Where the symbols take the objects:
FZ κ PC
FZ δ PJ
FZ λ SB
FZ π MB
FZ α LH
NF κ TC
NF δ MC
NF λ FL
LG κ SB
LG δ QT
LG λ MH
LG π GQ
LG α LM
PM κ TP
PM δ ZF
PM α CD
DD κ ZJ
DD π FM
DD α QN
ZF κ HC
ZF δ PP
ZF π PM
ZF α JC
JJ κ QC
JJ δ DR
JJ λ LL
JJ α MM
FM κ QG
FM δ DD
FM π DZ
FM α BS
SM κ QT
SM δ FD
SM λ MS
SM π SR
SM α MG
NL κ CZ
NL δ SB
NL λ BG
NL π RC
NL α MB
JG κ TD
JG δ SC
JG λ FJ
JG π PQ
JB κ ZM
JB π GJ
JB α PR
PR κ CN
PR λ JB
PR π QQ
PR α CG
FP κ JD
FP δ DZ
FP π FS
FP α MP
FL κ MM
FL δ CT
FL λ CF
FL α NF
MZ κ SN
MZ λ QN
MZ π QT
MZ α QZ
RC κ CF
RC δ NL
RC λ DC
RC α CH
RJ κ DG
RJ λ SN
RJ π PJ
RJ α NR
DN κ RC
DN δ GQ
DN λ HM
DN α RG
TD κ TB
TD δ NJ
TD λ BB
TD π QD
MR κ MB
MR δ LM
MR λ GQ
MR π RG
MR α TR
ZT κ TG
ZT δ SN
ZT λ TH
ZT π SB
ZT α PJ
RL κ CM
RL δ ZM
RL π BL
RL α HS
DZ κ DS
DZ δ FM
DZ π FP
DZ α MH
PQ κ QD
PQ δ JG
PQ λ PC
PQ π MC
CH κ FL
CH δ MB
CH λ RC
CH α LC
GG κ ZL
GG δ SF
GG λ DR
GG π MM
GG α DJ
CT κ GG
CT δ PC
CT λ CZ
CT π FL
CT α MC
DC κ CD
DC δ BG
DC λ CC
DC α RC
CN κ DM
CN λ ZM
CN π HS
CN α RM
TC κ PZ
TC δ DJ
TC λ MM
JD κ ZF
JD δ DS
JD π CC
JD α BG
LL κ NB
LL δ ZG
LL λ TP
LL α JJ
DQ κ NR
DQ λ QZ
DQ π TZ
QG κ GJ
QG δ ZJ
QG π DS
QG α TH
MH κ QH
MH δ BS
MH λ DZ
MH π MP
MH α LG
JF κ RG
JF δ ZL
JF λ QC
JF α PZ
DG κ QM
DG λ CG
DG π FJ
DG α SC
TP κ RR
TP δ HC
TP α LL
MG κ GP
MG δ LJ
MG λ SM
MG π ZH
MG α TB
LH κ PQ
LH δ SZ
LH λ FZ
LH π HB
RM κ FD
RM λ CN
RM π ZS
RM α QM
SB κ DP
SB δ ZT
SB λ QH
SB π NL
SB α FZ
DJ κ RZ
DJ δ QD
DJ λ GG
DJ π TC
PC κ SF
PC δ FJ
PC λ DP
PC π CT
PC α PQ
DS κ PP
DS δ QG
DS π JD
DS α QH
NJ κ JP
NJ λ QM
NJ π TD
QC κ DN
QC δ NM
QC λ NB
QC α JF
ZJ κ JB
ZJ π QG
ZJ α ZQ
DR κ NM
DR δ HD
DR λ ZG
DR π JJ
DR α GG
SR κ LG
SR δ SM
SR λ RH
SR π NM
SR α ZH
QH κ RF
QH δ TH
QH λ DS
QH π BG
QH α SB
MS κ BS
MS δ DM
MS λ CM
MS π RH
MS α SM
HM κ DC
HM δ MP
HM λ FS
HM α DN
SF κ ZH
SF δ BB
SF λ HD
SF π GG
SF α QD
ZM κ LD
ZM π RL
ZM α CN
QD κ RT
QD δ TD
QD λ SF
QD π DJ
TR κ HB
TR δ MD
TR λ MR
TR π JL
ZS κ SM
ZS δ RM
ZS λ HS
ZS π HD
ZS α BB
NR κ SC
NR λ RJ
NR π SZ
RG κ CH
RG δ MR
RG λ DN
RG α JL
QN κ ZQ
QN λ DD
QN π BS
QN α MZ
MP κ BG
MP δ MH
MP λ FP
MP π HM
MP α GQ
QQ κ HS
QQ δ PR
QQ λ GJ
QQ π RF
QQ α TG
JP κ DQ
JP λ LJ
JP π TB
FR κ FP
FR δ QL
FR π RR
FR α LP
GQ κ NL
GQ δ LG
GQ λ MP
GQ π DN
GQ α MR
NB κ HM
NB δ LP
NB λ RR
NB α QC
ZG κ LP
ZG δ PG
ZG λ HC
ZG π LL
ZG α DR
QM κ LJ
QM λ RM
QM π BB
QM α NJ
LC κ NF
LC δ HB
LC λ CH
PG κ RH
PG δ HS
PG λ BL
PG π ZG
PG α HD
FJ κ BB
FJ δ DG
FJ λ TG
FJ π PC
FJ α JG
BB κ MG
BB δ QM
BB λ ZS
BB π SF
BB α TD
CM κ FM
CM δ LD
CM π QL
CM α MS
ZH κ LM
ZH δ MG
ZH λ SR
ZH π ZL
ZH α RT
PJ κ FJ
PJ δ RJ
PJ λ ZT
PJ π FZ
PJ α SZ
BG κ JC
BG δ QH
BG λ JD
BG π DC
BG α NL
LP κ MP
LP δ RH
LP λ FR
LP π NB
LP α NM
CG κ RM
CG λ PR
CG π TG
CG α DG
RF κ PG
RF δ QQ
RF λ PP
RF π JC
RF α DP
SZ κ JG
SZ δ NR
SZ λ PJ
SZ π LH
QT κ ZT
QT δ MZ
QT λ BS
QT π LG
QT α GP
HB κ MC
HB δ LH
HB λ MB
HB π LC
CD κ LL
CD δ JC
CD λ PM
CD α CF
TZ κ SZ
TZ δ DQ
TZ λ GP
TZ π MD
TB κ TZ
TB δ JP
TB λ MG
TB π RT
HC κ FR
HC δ BL
HC π TP
HC α ZG
LJ κ QZ
LJ λ FD
LJ π MG
LJ α JP
FD κ MZ
FD λ DM
FD π SM
FD α LJ
RR κ FS
RR δ FR
RR α NB
BL κ QL
BL δ RL
BL π HC
BL α PG
ZQ κ PR
ZQ λ ZJ
ZQ π TH
ZQ α SN
CF κ JJ
CF δ CZ
CF λ CD
CF α FL
CC κ PM
CC δ JD
CC α DC
RT κ MD
RT δ TB
RT λ ZH
RT π RZ
PP κ BL
PP δ GJ
PP π ZF
PP α RF
GP κ PJ
GP δ QZ
GP λ QT
GP π LM
GP α TZ
BS κ TH
BS δ QN
BS λ FM
BS π MH
BS α QT
RH κ MH
RH δ MS
RH λ QL
RH π LP
RH α SR
MB κ CT
MB δ FZ
MB λ NL
MB π CH
MB α HB
GJ κ RL
GJ δ JB
GJ π PP
GJ α QQ
DP κ HD
DP δ TG
DP λ RF
DP π CZ
DP α PC
LD κ DD
LD π CM
LD α DM
FS κ CC
FS δ FP
FS α HM
HD κ SR
HD δ ZS
HD λ PG
HD π DR
HD α SF
MC κ DJ
MC δ PQ
MC λ CT
MC π NF
RZ κ TR
RZ δ RT
RZ λ ZL
RZ π PZ
DM κ QN
DM λ LD
DM π MS
DM α FD
TH κ QQ
TH δ ZQ
TH λ QG
TH π QH
TH α ZT
QZ κ RJ
QZ λ MZ
QZ π GP
QZ α DQ
ZL κ MR
ZL δ ZH
ZL λ NM
ZL π JF
ZL α RZ
MD κ LH
MD δ TZ
MD λ LM
MD π TR
PZ κ JL
PZ δ RZ
PZ λ JF
NM κ GQ
NM δ SR
NM λ LP
NM π QC
NM α ZL
JL κ LC
JL δ TR
JL λ RG
TG κ ZS
TG δ CG
TG λ QQ
TG π DP
TG α FJ
SC κ NJ
SC λ DG
SC π JG
CZ κ DR
CZ δ DP
CZ λ JC
CZ π CF
CZ α CT
MM κ JF
MM δ GG
MM λ JJ
MM α TC
JC κ ZG
JC δ RF
JC λ ZF
JC π CD
JC α CZ
HS κ MS
HS δ CN
HS λ RL
HS π PG
HS α ZS
LM κ FZ
LM δ GP
LM λ LG
LM π MR
LM α MD
SN κ CG
SN λ ZQ
SN π ZT
SN α RJ
QL κ DZ
QL δ CM
QL π FR
QL α RH

The rows follow the links: the fewer symbols apart two objects are, the more alike their rows tend to be.

Some objects and rows for them; each showing differs a little:
TD: [-551,-707,-424,-21,181,120,104,-22,252,-301,525,-347,-58,-512,-258,74,595,-18,667,-73,-574,-456,-280,422,715,-675,-44,112,180,406,116,341,787,410,-173,419,-321,60,340,-156,447,-680,-76,-702,-158,-698,-149,299,30,464,-51,393,-13,28,93,105,346,256,-648,-65,-405,-321,21,109,-125,-44]
QC: [158,62,-189,-205,32,52,73,-104,23,296,-290,-450,196,109,41,-150,-61,905,-229,404,233,-93,-292,614,349,-67,241,-494,538,-600,-84,223,439,-227,161,735,776,841,-285,-534,-239,-357,73,525,686,-82,-28,-208,-389,-452,-516,274,-314,-58,1,-87,-619,-25,97,-25,-142,909,283,-310,247,-431]
FJ: [-401,-648,173,59,144,-527,-19,392,-324,-242,511,313,-318,-74,-270,338,338,-425,354,-44,-327,531,-340,-538,132,-409,-386,594,54,441,-130,48,155,391,-292,-227,-472,-618,160,487,-138,-136,79,-797,-844,-142,112,95,16,614,609,76,12,-196,-154,-120,512,195,-587,-167,-312,-585,-320,216,-194,205]
MG: [102,-257,-97,9,432,-119,594,-763,-52,-29,184,-122,-292,-205,-143,225,756,156,236,412,-513,-445,247,637,760,-184,630,-617,62,359,128,552,600,-145,-865,155,287,123,-104,-280,45,-673,-292,279,207,-286,-532,158,264,237,-295,-12,-565,254,-306,544,536,147,-542,326,-356,146,79,-43,207,-108]
CM: [391,136,248,331,639,213,499,-451,-426,54,-62,-30,-313,250,548,53,198,-131,-81,532,121,-154,351,318,-249,780,361,-759,-184,-223,333,175,-183,97,38,112,357,139,-324,-372,-173,-279,158,1006,172,206,183,-505,421,-61,-566,-410,-169,755,116,737,-52,-464,325,360,598,-203,111,184,339,286]
TC: [-584,-878,-191,-231,-96,157,-438,149,321,32,214,-320,262,-462,-250,13,39,356,272,-64,-95,-204,-537,170,474,-664,-156,370,696,91,-207,392,1058,116,380,560,-131,575,140,-224,167,-477,-172,-466,154,-389,-156,206,-443,65,-67,831,-74,-171,97,-149,-246,206,-528,-151,-581,524,89,48,-311,-248]
ZT: [283,816,-135,46,-280,-650,-121,462,-194,-345,-113,115,-47,472,-287,-184,-42,-99,-132,-219,-140,355,141,-165,-54,-33,-222,58,-625,-91,-42,-725,-1210,-153,-706,-461,-120,-667,326,533,111,675,218,-552,-237,-3,8,261,158,6,459,-689,266,-538,-157,-561,433,158,195,-278,-150,-305,-177,-170,209,-118]
FD: [480,263,-565,141,710,-117,811,-291,-277,-177,203,-392,-538,103,44,-209,678,271,245,597,-310,-339,150,736,433,-4,453,-882,-387,-265,422,232,-76,141,-721,391,550,241,89,-536,229,-386,79,197,279,-407,-205,-134,456,149,-548,-387,85,241,95,100,143,-89,-102,29,-60,-168,213,-371,554,-27]
MM: [-459,-1060,287,-117,163,-148,-196,73,-77,299,206,-63,-27,-301,30,346,49,363,71,299,74,242,-808,-108,398,-385,-80,241,809,29,-285,779,1218,80,427,542,182,433,-186,-240,-378,-510,-133,-44,-57,-65,-17,-215,-434,81,-35,767,-348,-141,-74,-40,-341,53,-428,-46,-409,432,134,133,-277,-148]
TR: [-123,318,-359,-301,-928,92,-159,-444,645,214,-396,1,462,-274,-663,29,-38,362,-89,-611,-276,-549,267,309,525,-399,285,61,63,308,-380,-83,275,-717,-383,-133,-79,183,125,51,256,38,-411,-300,539,-236,-667,476,-243,-208,134,175,-353,-434,-332,-187,233,549,-351,100,-565,789,84,-168,-113,-415]
JJ: [-311,-726,25,-67,381,-47,-179,620,-274,118,61,-533,33,-102,197,-94,-110,566,51,470,329,246,-861,138,266,-304,-265,165,612,-501,16,327,664,399,689,941,372,585,-107,-367,-314,-296,219,-51,197,-143,420,-378,-484,-72,-362,476,-67,-136,279,-268,-838,-196,-33,-271,-195,513,53,154,31,-239]
ZS: [-265,-554,-134,118,981,-212,283,434,-507,-496,440,-682,-233,43,342,-60,537,50,537,631,-314,30,-562,402,571,-275,-103,-300,87,-276,338,196,86,908,-167,849,172,92,145,-358,130,-515,456,-266,-300,-560,377,-324,1,477,-281,-112,156,150,418,-39,-86,-223,-114,-258,33,-526,-81,165,235,-124]
CG: [-9,-56,-334,237,422,-550,96,717,-550,-502,535,-206,-504,168,-3,-150,296,-279,293,210,-98,484,-414,-362,-78,-280,-362,427,-269,-32,225,-245,-577,690,-328,103,-192,-516,294,151,50,174,286,-857,-631,-356,205,112,129,484,273,-240,590,-233,303,-574,167,-77,-133,-483,-103,-896,-104,-165,145,233]
LC: [-237,36,-365,-249,-1027,-71,-575,191,632,288,-141,187,410,-228,-635,22,-319,251,-219,-674,-18,-23,-78,-251,53,-499,-193,706,216,241,-486,-182,274,-527,32,-316,-289,-80,191,368,169,329,-334,-643,128,-47,-431,568,-445,-181,404,369,21,-649,-245,-696,89,480,-233,-178,-558,584,58,-180,-306,-131]
MC: [-701,-565,-182,-293,-418,-109,-522,461,371,-65,223,-105,286,-407,-441,181,-88,-4,267,-436,-214,-3,-482,-148,340,-735,-338,786,447,350,-388,-66,544,156,199,181,-533,-70,246,373,252,-55,-94,-923,-263,-297,-90,417,-446,247,458,643,32,-519,-8,-367,122,316,-419,-267,-550,53,-110,151,-434,-218]
ZL: [-233,-431,261,-214,61,63,245,-659,69,359,-240,-53,109,-219,-170,327,346,534,-22,254,-202,-391,-75,506,710,-128,500,-478,553,158,-169,578,974,-392,-307,348,402,503,-270,-269,-250,-666,-304,437,430,15,-355,-33,-247,16,-273,366,-830,115,-315,457,8,215,-413,368,-380,821,36,65,-30,-282]
RG: [239,162,33,-173,-720,-137,-157,-456,298,589,-573,426,292,-79,-495,165,-198,569,-473,-280,175,-108,119,-44,207,-48,253,-80,235,98,-449,193,364,-919,-290,-360,349,251,-191,94,-324,26,-501,265,608,242,-548,183,-238,-398,155,125,-630,-316,-595,-86,24,459,-218,151,-454,1087,94,-370,-35,-241]
LJ: [224,-182,-292,217,353,-125,766,-753,-82,-26,289,9,-577,-290,-56,218,746,96,230,329,-341,-386,118,478,593,-98,539,-644,-109,256,198,605,449,-25,-865,3,289,111,23,-327,-10,-594,-301,157,195,-322,-443,111,478,391,-241,-131,-232,274,-151,353,593,98,-695,227,-266,-134,124,-337,185,136]
LL: [-322,-604,203,88,350,663,-289,348,171,171,94,-416,75,-156,483,-119,-256,148,118,166,346,102,-437,-17,-436,122,-214,204,574,-394,126,356,555,492,1152,739,42,644,-206,-455,-115,-203,220,349,108,41,460,-375,-382,-180,-413,557,198,293,388,114,-866,-315,253,-4,369,182,158,169,-176,137]
QZ: [489,423,-347,6,-309,-315,613,-707,70,112,9,430,-317,-29,-446,71,496,38,-92,-53,-351,-252,469,96,282,-89,558,-456,-353,448,-20,145,-225,-650,-1122,-681,185,-370,104,1,11,-26,-501,94,137,-41,-741,378,454,194,183,-403,-115,-55,-469,128,874,285,-527,194,-246,-93,152,-439,263,160]
RH: [169,245,-52,62,332,847,234,-547,195,-73,-261,-381,74,-42,494,-277,31,52,86,95,-66,-666,502,780,-18,430,403,-738,-55,-284,351,35,77,127,405,472,149,581,-154,-556,368,-332,113,807,558,51,95,-258,197,-276,-799,-75,-4,672,279,676,-435,-306,388,338,533,145,219,265,142,-73]
PC: [-733,-795,407,-130,19,-556,-318,435,-208,-73,397,183,-81,-232,-229,372,44,-257,147,-67,-233,515,-460,-681,279,-403,-449,718,271,520,-303,36,273,283,-151,-89,-513,-450,107,574,-227,-35,66,-661,-790,-100,216,110,-291,501,695,209,-180,-346,-177,-139,389,195,-480,-173,-444,-346,-331,356,-304,-14]
CZ: [-482,-330,290,-185,26,-485,-644,1074,-274,-194,34,-248,203,164,-73,-30,-344,132,82,153,182,718,-787,-434,-106,-300,-636,620,316,-387,-109,-352,-139,473,451,409,-172,-126,74,274,-187,182,363,-691,-426,-108,560,-193,-604,173,356,104,161,-547,143,-607,-410,-50,162,-485,-199,85,-235,216,-87,-271]
LG: [516,980,-132,-253,-418,-195,187,-312,-12,-22,-626,-163,292,454,-343,-162,-3,456,-369,20,-107,-226,442,526,402,278,375,-581,-310,-342,20,-510,-670,-694,-797,-110,475,39,30,22,38,237,49,244,605,-7,-262,142,-53,-421,-125,-586,-360,-330,-318,-156,121,175,326,11,-143,631,-13,-225,372,-406]
PJ: [-12,278,21,-88,-552,-637,-35,-127,-27,-26,47,664,-53,-21,-549,303,165,-296,-99,-339,-194,264,220,-578,134,-161,-53,284,-281,547,-291,-275,-450,-365,-723,-859,-341,-767,164,744,-14,364,-263,-533,-395,1,-327,382,181,321,772,-330,-108,-570,-365,-245,821,380,-375,-25,-400,-180,-259,-99,-10,73]
FM: [675,761,228,266,94,42,367,-360,-245,132,-393,341,-193,405,377,69,-85,-159,-374,90,184,-15,646,-8,-537,729,362,-611,-472,-160,207,-209,-738,-321,-266,-504,251,-239,-261,-15,-258,353,42,786,173,455,97,-324,534,-256,-143,-695,-63,417,-159,441,88,-314,522,311,600,-224,88,-64,274,202]
NR: [78,234,-641,-29,-597,-259,-108,-64,346,-148,303,147,-34,-203,-556,-112,273,-250,205,-526,-371,-230,201,-49,218,-466,-16,346,-319,489,-101,-215,-257,-247,-650,-485,-419,-533,416,401,477,188,-362,-880,-235,-298,-557,606,226,220,533,24,316,-419,-159,-416,669,450,-461,-124,-444,-346,-24,-307,-110,92]
SZ: [-172,224,-468,-108,-690,-243,-205,-32,478,-196,151,187,208,-221,-634,41,127,-171,59,-642,-445,-244,328,-26,322,-475,15,429,-270,541,-266,-358,-205,-278,-571,-520,-493,-487,436,485,514,225,-225,-923,-150,-325,-456,701,92,288,527,30,70,-539,-242,-437,727,579,-486,-146,-469,-100,-79,-171,-170,-34]
CC: [339,408,480,16,-385,-33,-349,213,-168,422,-398,410,106,330,178,-8,-717,22,-665,-114,712,587,9,-677,-914,546,-277,363,45,-259,-145,-160,-472,-267,585,-433,158,-163,-289,256,-587,729,101,532,-51,653,279,-306,-156,-491,260,-110,27,-40,-102,-176,-495,-172,598,9,366,258,-46,-39,-66,135]
JP: [73,-161,-672,22,-24,97,422,-583,336,-182,405,-189,-267,-322,-293,-51,651,68,426,10,-574,-774,204,697,677,-474,418,-458,-92,280,105,373,470,-32,-646,161,27,216,300,-400,404,-666,-286,-236,265,-519,-639,371,281,279,-235,127,66,157,-56,-38,503,298,-656,112,-459,-86,88,-250,35,20]

Each walk starts at a row. The symbols on each line, taken left to right, move it on to the next object.
Answer with the object's row; about right is enough.
new walk
[200,258,-301,20,567,-98,655,-286,-229,-231,9,-597,-200,135,96,-210,524,317,195,579,-445,-427,155,969,691,41,482,-900,-275,-348,413,117,-83,128,-704,588,561,391,25,-552,114,-514,123,266,411,-376,-126,-108,250,-2,-629,-408,-141,231,83,213,89,-79,-36,35,-68,43,8,-138,488,-294]
λ π δ π δ π κ	[501,987,-96,-157,-474,556,70,-526,401,133,-557,83,390,311,106,-258,-302,-91,-334,-443,24,-486,897,320,-285,641,264,-475,-520,-191,207,-438,-635,-535,-24,-452,58,9,-123,-66,296,334,-72,646,543,248,-82,61,205,-513,-297,-375,9,300,-25,227,-115,-80,619,346,556,175,248,38,171,-87]
δ δ π α	[549,993,-338,-49,-194,-312,441,-279,-23,-169,-297,-100,-36,375,-298,-234,212,177,-195,-68,-220,-302,561,538,289,206,397,-682,-660,-216,119,-392,-749,-448,-1016,-289,399,-164,64,96,129,142,31,162,394,-52,-436,224,297,-253,-146,-703,-90,-258,-252,-114,408,190,213,22,-38,173,55,-373,487,-205]
new walk
[65,591,64,-326,-620,-517,-501,647,-52,24,-454,123,511,374,-373,-187,-511,216,-438,-239,250,514,-55,-256,-119,-83,-365,510,-84,-292,-357,-746,-830,-373,-84,-298,26,-295,56,565,-160,712,189,-409,20,151,76,105,-430,-294,474,-304,31,-725,-176,-595,-80,193,388,-340,-176,447,-180,-103,89,-436]
δ α δ λ κ α κ	[-575,-956,123,178,679,-258,353,-17,-308,-169,592,-98,-350,-421,86,358,633,-91,543,404,-455,-30,-437,132,612,-390,91,15,295,344,143,597,798,572,-261,369,-178,-36,66,-113,-13,-720,80,-275,-524,-341,48,-17,-20,610,-2,243,-188,178,-8,277,371,-33,-658,18,-322,-490,-130,213,60,55]
κ λ κ κ κ π	[-460,-238,228,-189,187,-569,-350,1034,-445,-457,250,-283,18,240,-47,59,-156,-166,153,122,-32,672,-602,-406,154,-288,-578,535,59,-260,-40,-417,-416,638,-7,284,-257,-443,147,322,-20,226,503,-787,-640,-183,551,-47,-397,187,480,-104,167,-515,255,-404,-173,-118,188,-539,-222,-446,-357,323,-37,-207]
new walk
[470,697,-505,148,-126,-625,160,320,-257,-201,158,173,-309,394,-246,-261,60,-186,-25,-95,-33,204,218,-262,-146,-79,-106,90,-647,-124,115,-539,-1124,6,-738,-534,-112,-636,222,376,78,568,154,-697,-317,-53,-185,238,339,39,444,-663,524,-432,-63,-610,438,106,79,-324,-159,-520,-35,-406,304,114]
α κ λ α α κ	[-374,-611,-568,120,245,-7,207,-58,190,-267,647,-275,-367,-542,-160,74,654,-169,656,66,-503,-425,-245,359,468,-717,47,56,100,348,113,404,658,469,-392,364,-192,9,347,-241,434,-589,-138,-682,-220,-664,-264,328,241,543,-49,417,226,51,115,-23,418,188,-780,-132,-491,-545,101,-170,-69,180]
π κ λ κ δ κ	[221,334,-251,192,-321,-678,156,-151,-27,48,250,597,-414,85,-494,191,298,-345,-32,-249,-254,192,249,-467,-7,-175,51,311,-363,536,-172,-150,-450,-301,-801,-779,-207,-729,192,488,-36,421,-336,-561,-424,9,-492,351,296,377,616,-327,133,-349,-343,-322,873,259,-397,-60,-363,-553,-50,-372,31,295]
new walk
[162,292,126,-296,-669,-236,12,-666,276,370,-528,358,369,-47,-528,200,-61,557,-500,-306,-10,-230,344,133,380,28,391,-247,159,213,-434,134,275,-953,-578,-479,331,43,-210,272,-113,-1,-435,298,497,152,-621,353,-224,-359,118,-95,-789,-260,-615,91,312,415,-252,289,-424,935,-71,-182,-17,-311]
κ κ κ κ π	[-23,-469,33,-228,-131,53,147,-489,106,469,-259,-19,109,-228,-180,208,51,669,-220,221,64,-245,-167,359,519,-174,282,-226,667,92,-291,575,1094,-472,-7,339,565,658,-285,-327,-325,-561,-393,464,577,30,-407,-76,-314,-207,-301,463,-724,41,-358,165,-171,190,-375,190,-494,1005,246,-126,-91,-244]
δ δ κ κ π α	[-318,137,-273,-407,-961,-42,-558,70,592,118,-122,184,440,-289,-724,23,-252,70,-120,-699,-247,-68,29,-157,298,-520,-137,564,47,407,-426,-389,109,-405,-213,-410,-433,-219,275,509,274,282,-260,-748,3,-91,-442,694,-364,-2,620,227,-5,-672,-331,-471,289,508,-273,-182,-530,448,-82,-101,-399,-261]
new walk
[125,191,-129,-143,467,12,546,-305,-200,-170,-267,-537,173,112,0,-155,274,580,34,529,-280,-438,142,1004,782,73,368,-900,-18,-467,241,79,147,0,-377,711,559,491,-72,-451,110,-566,251,468,637,-372,-5,-217,-61,-156,-582,-244,-348,122,86,283,-237,-72,154,31,19,532,-11,16,474,-502]
λ α π κ δ δ δ	[774,975,-619,113,-73,-333,545,-250,-87,-139,-214,49,-398,355,-291,-274,371,143,-83,81,-168,-248,491,445,111,116,425,-669,-690,-164,216,-219,-812,-335,-972,-320,323,-134,134,-209,135,247,-117,38,301,-91,-443,186,477,-120,-117,-725,184,-168,-117,-264,396,97,-36,-42,-67,-105,131,-603,559,2]
κ κ λ κ α	[-46,-442,-412,292,947,-247,436,385,-560,-510,641,-526,-645,32,208,-91,668,14,578,622,-274,62,-473,313,302,-357,-43,-251,-85,-303,407,223,18,791,-271,562,103,25,183,-387,73,-510,277,-364,-231,-498,202,-215,331,496,-238,-65,415,145,378,-107,8,-244,-232,-282,-40,-704,-2,-145,268,169]
new walk
[-291,-233,-388,-247,-106,214,114,-532,494,-16,-10,-319,253,-502,-365,4,380,266,307,-269,-488,-795,197,828,899,-448,379,-291,293,255,-82,344,818,-213,-448,329,8,490,152,-301,474,-710,-318,-212,524,-488,-525,377,-155,106,-273,278,-351,47,-157,250,271,334,-492,152,-412,412,78,-1,-100,-283]
λ α δ λ α	[-156,-248,-502,-163,-67,199,286,-595,426,-163,225,-323,89,-471,-337,-12,594,145,448,-89,-675,-770,186,722,860,-443,378,-395,-6,306,109,312,616,-14,-648,226,-27,305,247,-300,542,-635,-209,-297,337,-542,-539,396,132,180,-226,219,-175,58,-56,207,485,278,-644,149,-426,48,139,-42,-17,-190]
κ κ λ κ α	[-554,-529,-387,-158,-177,-208,-302,318,220,-375,445,-127,-77,-402,-328,-13,317,-253,486,-304,-522,-30,-371,-211,368,-743,-333,670,46,460,-35,-69,198,428,-214,-29,-513,-302,410,324,329,-113,-24,-1136,-504,-413,-105,480,-18,477,476,308,209,-336,-4,-315,406,371,-570,-306,-524,-447,-182,53,-257,110]
new walk
[-344,-364,84,-98,-29,-298,-635,945,-318,112,-23,-165,141,135,-70,-104,-373,230,-88,102,460,723,-767,-483,-149,-382,-667,677,502,-393,-254,-172,80,336,587,434,-34,78,58,160,-334,301,229,-575,-177,-31,451,-88,-628,-197,263,247,180,-562,221,-740,-644,-93,173,-413,-294,267,-187,-11,-169,-207]
λ α λ α κ κ λ κ	[523,702,-52,-140,-653,540,-294,-224,503,503,-681,204,327,205,41,-244,-648,259,-484,-410,470,-257,467,87,-516,399,244,-213,-18,-304,-81,-297,-217,-670,534,-180,289,476,-178,-158,32,459,-199,711,738,357,-129,12,-138,-698,-225,-7,31,116,-31,-43,-566,-20,528,229,380,688,230,-137,-29,-57]
α λ δ κ α π	[175,388,59,-280,-658,-385,-481,660,-5,276,-392,151,385,377,-302,-139,-627,437,-469,-176,465,529,-214,-407,-284,-132,-399,446,148,-335,-433,-460,-427,-376,153,-189,100,-114,32,395,-349,726,43,-291,147,206,-89,54,-517,-448,405,-31,24,-828,-92,-711,-372,239,356,-314,-249,662,-44,-251,9,-280]
new walk
[-670,-1182,390,-93,430,-177,-147,12,-119,140,269,-178,-27,-411,-5,387,288,273,262,363,-136,145,-730,26,555,-333,-68,202,662,163,-301,611,1066,285,191,597,56,335,-148,-158,-280,-668,-43,-32,-147,-157,36,-125,-504,349,-16,558,-472,25,-104,274,-161,38,-543,-31,-413,322,-188,312,-252,-208]
λ α λ δ	[-498,-644,178,-33,865,-183,143,552,-531,-421,240,-705,-92,-16,280,-5,250,242,497,736,-175,110,-685,456,550,-241,-222,-108,264,-461,205,56,311,724,90,1020,183,299,-34,-355,86,-462,544,-226,-213,-369,424,-374,-333,222,-256,126,-34,81,389,70,-275,-231,-20,-259,-107,-103,-148,349,160,-263]
δ π δ κ κ κ π	[109,677,13,-241,-460,-571,-326,438,-195,-188,-279,166,305,439,-458,-79,-339,182,-367,-234,94,429,150,-263,-13,50,-238,275,-413,-189,-211,-813,-1126,-222,-496,-388,-109,-441,116,660,-148,728,277,-496,-202,91,60,191,-226,-237,522,-606,24,-672,-138,-554,179,196,402,-388,-92,50,-241,-108,195,-326]
new walk
[-7,131,179,-206,-857,-447,-523,188,199,474,-287,543,250,-69,-551,208,-509,236,-488,-403,270,401,-152,-600,-149,-206,-211,666,323,270,-551,29,117,-612,6,-413,-14,-212,-72,552,-386,361,-305,-284,3,356,-278,231,-432,-213,609,262,-341,-641,-509,-496,87,365,-218,-52,-459,652,-105,-224,-148,-123]
κ α λ λ α δ π	[-534,-734,368,-143,-322,-358,-542,516,-79,255,25,185,33,-175,-208,204,-326,183,-64,20,245,576,-652,-715,-68,-473,-458,783,641,197,-581,207,656,106,487,10,-176,-17,-39,340,-457,-38,-188,-520,-370,175,32,0,-521,198,565,539,-205,-544,-148,-465,-148,229,-316,-222,-416,329,-200,107,-422,-89]
λ κ λ δ	[-444,-656,163,42,502,742,-171,261,-17,-135,136,-499,172,-154,611,-53,-175,-131,311,236,208,-85,-361,72,-223,138,-262,100,335,-339,206,118,522,714,1053,709,-69,544,-93,-442,40,-300,336,249,-28,22,539,-436,-364,-99,-444,438,110,411,537,319,-746,-395,374,-41,433,-79,105,405,-210,-26]
new walk
[-115,-346,201,-197,191,18,440,-733,14,168,-53,-83,-67,-322,-159,303,543,392,137,285,-447,-399,69,631,921,-70,500,-605,271,237,-70,627,801,-269,-619,248,353,370,-171,-273,-53,-852,-278,380,355,-155,-456,56,-68,141,-319,61,-779,184,-296,585,280,164,-506,290,-320,548,55,130,86,-272]
π κ κ α κ λ	[-687,-764,448,-203,-173,-446,-484,514,-207,64,196,228,165,-245,-213,417,-104,-37,-44,-89,33,555,-702,-640,136,-487,-434,827,509,364,-444,129,491,112,190,-23,-397,-292,-18,404,-340,69,24,-675,-623,138,156,87,-506,293,565,413,-235,-418,-234,-257,56,166,-364,-181,-454,3,-334,296,-337,-67]
λ π δ κ π κ δ	[60,12,-75,-243,215,121,267,-173,-27,117,-429,-454,205,114,51,-43,99,669,-75,522,-24,-357,-159,815,574,-36,321,-716,279,-559,161,29,337,-88,-17,740,653,699,-163,-596,-10,-494,218,506,714,-209,-66,-285,-373,-348,-617,71,-491,55,19,136,-511,-56,218,-15,-99,870,128,26,273,-522]
